Below is a small trained network, with its code and all its weights. Each question gives an input and a target symbol and asks what happens when units are switched off, that is, made to give their printed mean instead of their output.

import numpy as np


def w(rows, s, z=0):
    codes = np.array(rows[::2]) - 128.0
    scale = np.full(codes.shape[1], s)
    scale[-1] = z or s
    return codes * scale


def f(y):
    return y / 2 * (1 + np.tanh(0.7978845608 * (y + 0.044715 * y**3)))


def softmax(a):
    e = np.exp(a - a.max(-1, keepdims=True))
    return e / e.sum(-1, keepdims=True)


def log_softmax(a):
    a = a - a.max(-1, keepdims=True)
    return a - np.log(np.exp(a).sum(-1, keepdims=True))


def net(x, mask):
    ids = ['γδημφψ'.index(c) for c in x.split()]
    T = len(ids)
    res = E[ids] + P[:T]
    u = 0
    for l in range(2):
        q, k, v = (res @ M[l].T for M in (Q, K, V))
        z = softmax(np.where(np.tri(T) > 0, q @ k.T / 3**0.5, -1e9)) @ v
        res = res + np.where(mask[u], z, O[l][:, -1]) @ O[l][:, :-1]
        u += 1
        y = f(res @ A[l][:, :-1].T + A[l][:, -1])
        res = res + np.where(mask[u : u + 12], y, B[l][:, -1]) @ B[l][:, :-1]
        u += 12
    return log_softmax(res[-1] @ U[:, :-1].T + U[:, -1])


Q, K, V, O, A, B = {}, {}, {}, {}, {}, {}
E = w([
[140,163,106,105],'γ',
[54,149,99,196],'δ',
[140,142,99,130],'η',
[119,147,193,123],'μ',
[250,147,187,172],'φ',
[128,128,151,80],'ψ',
],0.022)
P = w([
[195,167,128,1],'0',
[186,143,143,57],'1',
[171,123,159,90],'2',
[163,107,148,102],'3',
[154,105,151,103],'4',
[156,88,149,128],'5',
[145,106,182,108],'6',
[149,62,155,175],'7',
[145,104,198,91],'8',
],0.0096)
Q[0] = w([
[150,87,60,93],'L0H1',
[100,24,181,138],'L0H1',
[120,9,84,151],'L0H1',
],0.015)
K[0] = w([
[134,234,127,215],'L0H1',
[91,94,162,179],'L0H1',
[99,184,152,9],'L0H1',
],0.011)
V[0] = w([
[181,146,231,113],'L0H1',
[225,31,95,254],'L0H1',
[31,224,212,90],'L0H1',
],0.0057)
O[0] = w([
[110,20,129,73,254],'L0H1',
[118,73,70,218,155],'L0H1',
[81,141,130,2,118],'L0H1',
],0.0067,0.007)
A[0] = w([
[152,146,180,170,121],'L0N1',
[92,140,125,125,66],'L0N2',
[102,120,139,141,1],'L0N3',
[102,171,151,104,236],'L0N4',
[186,88,85,139,80],'L0N5',
[194,171,115,106,199],'L0N6',
[93,120,157,35,12],'L0N7',
[58,84,184,149,112],'L0N8',
[111,6,157,110,52],'L0N9',
[173,83,161,149,38],'L0N10',
[53,114,96,125,96],'L0N11',
[98,49,148,114,136],'L0N12',
],0.012,0.0042)
B[0] = w([
[163,70,167,7,222],'L0N1',
[130,79,178,168,118],'L0N2',
[161,163,101,84,107],'L0N3',
[136,152,30,125,191],'L0N4',
[22,57,207,98,223],'L0N5',
[180,38,155,96,245],'L0N6',
[112,202,87,126,207],'L0N7',
[152,215,53,1,167],'L0N8',
[152,203,20,131,207],'L0N9',
[230,152,96,71,253],'L0N10',
[195,171,114,197,138],'L0N11',
[179,222,99,194,179],'L0N12',
],0.007,0.0063)
Q[1] = w([
[76,202,88,180],'L1H1',
[253,132,140,88],'L1H1',
[228,54,180,87],'L1H1',
],0.0064)
K[1] = w([
[72,35,109,155],'L1H1',
[162,192,254,207],'L1H1',
[135,110,239,122],'L1H1',
],0.0057)
V[1] = w([
[185,127,156,132],'L1H1',
[164,129,153,88],'L1H1',
[142,61,1,133],'L1H1',
],0.0084)
O[1] = w([
[110,174,125,185,234],'L1H1',
[144,81,107,165,254],'L1H1',
[110,159,229,4,132],'L1H1',
],0.012,0.011)
A[1] = w([
[49,136,123,252,137],'L1N1',
[99,212,158,91,105],'L1N2',
[152,122,130,214,140],'L1N3',
[157,77,134,140,84],'L1N4',
[45,90,77,116,2],'L1N5',
[123,140,65,109,32],'L1N6',
[79,57,162,57,81],'L1N7',
[224,104,36,148,155],'L1N8',
[136,202,76,223,72],'L1N9',
[171,69,188,109,115],'L1N10',
[176,162,61,158,178],'L1N11',
[83,86,177,100,169],'L1N12',
],0.011,0.0077)
B[1] = w([
[94,135,36,66,140],'L1N1',
[128,79,7,115,152],'L1N2',
[104,180,101,33,184],'L1N3',
[138,163,95,77,179],'L1N4',
[158,40,36,82,123],'L1N5',
[16,79,98,76,133],'L1N6',
[97,179,123,46,125],'L1N7',
[104,70,151,172,252],'L1N8',
[62,64,136,61,142],'L1N9',
[109,177,110,171,206],'L1N10',
[125,101,186,109,189],'L1N11',
[87,219,162,168,127],'L1N12',
],0.012,0.018)
U = w([
[177,126,108,103,51],'γ',
[142,209,196,91,219],'δ',
[208,89,115,176,175],'η',
[60,110,1,217,116],'μ',
[76,133,204,138,171],'φ',
[198,104,105,64,1],'ψ',
],0.0086,0.0065)

Each question gives the input, a string of symbols that net reads in full, and the target symbol t.
The units are the heads (3 rows each of Q, K, V and O) and the neurons (one row each of A and B). Each row of codes is followed by its name. A weight is (code - 128) times the scale printed after its matrix; where a second scale follows, it is the last column's (O, A, B and U).
mask holds one flag per unit, layer by layer, with each layer's heads first. A switched-off unit (its flag False) gives its mean, the last column of its rows in O or B, instead of its output. The means were averaged over made-up inputs and are rounded, as every weight is.
A unit's drop is (log p(t) with every unit on - log p(t) with that unit switched off) / (log p(t) with every unit on - log p(t) with every unit switched off).
The circuit of an input: a set's keep is (log p(t) with only the set's units on - log p(t) with every unit switched off) / (log p(t) with every unit on - log p(t) with every unit switched off). Starting from the 12 units with the biggest drops (on a tie, the unit counted first), units are removed one at a time, each time the one whose removal leaves the highest keep (on an exact tie, the one counted first), for as long as the keep stays at least 0.8.
circuit, biggest first: the units of the circuit, biggest drop first
unit that matters most: the unit with the biggest drop
k most important neurons: the k neurons with the biggest drops, biggest first
k most important neurons of layer l: the k neurons of layer l with the biggest drops, biggest first
drop when u is switched off: that unit's drop, to one decimal
input γ γ μ φ η φ ψ, target φ: 2 most important neurons => L1N11, L1N9
input ψ δ γ μ μ μ μ γ, target η: circuit, biggest first => L1N3, L1N10, L1N1
input ψ η δ γ, target δ: 3 most important neurons => L0N4, L1N8, L0N12
input δ φ φ μ δ η μ, target η: circuit, biggest first => L1N3, L0N5
input ψ η μ γ, target η: most important neuron => L1N3
input η μ μ, target μ: 2 most important neurons => L0N7, L1N2
input γ φ η γ γ, target δ: circuit, biggest first => L0H1, L1H1, L1N2
input γ η ψ δ δ ψ, target δ: 2 most important neurons => L1N8, L0N10
input γ φ δ η δ ψ, target δ: circuit, biggest first => L0H1, L1H1
input γ μ ψ, target μ: circuit, biggest first => L0N7, L0H1, L1N2, L0N1
input μ μ η, target η: 3 most important neurons => L0N4, L1N3, L0N5
input ψ φ φ ψ η ψ μ, target ψ: 3 most important neurons of layer 1 => L1N2, L1N10, L1N8
input μ δ μ ψ γ ψ μ η μ, target η: 3 most important neurons => L1N3, L1N4, L0N5
input γ γ η, target δ: 3 most important neurons => L0N4, L1N8, L0N12
input γ φ μ φ ψ μ μ, target μ: 4 most important neurons => L1N2, L0N8, L0N9, L0N6
input φ μ ψ, target μ: unit that matters most => L0N9
input γ ψ η, target δ: circuit, biggest first => L1H1, L1N2
input γ γ μ, target ψ: 3 most important neurons of layer 1 => L1N10, L1N8, L1N2
input ψ δ η φ φ ψ, target φ: drop when L1N2 is switched off => 0.4
input δ μ μ γ η, target η: drop when L1H1 is switched off => 0.3
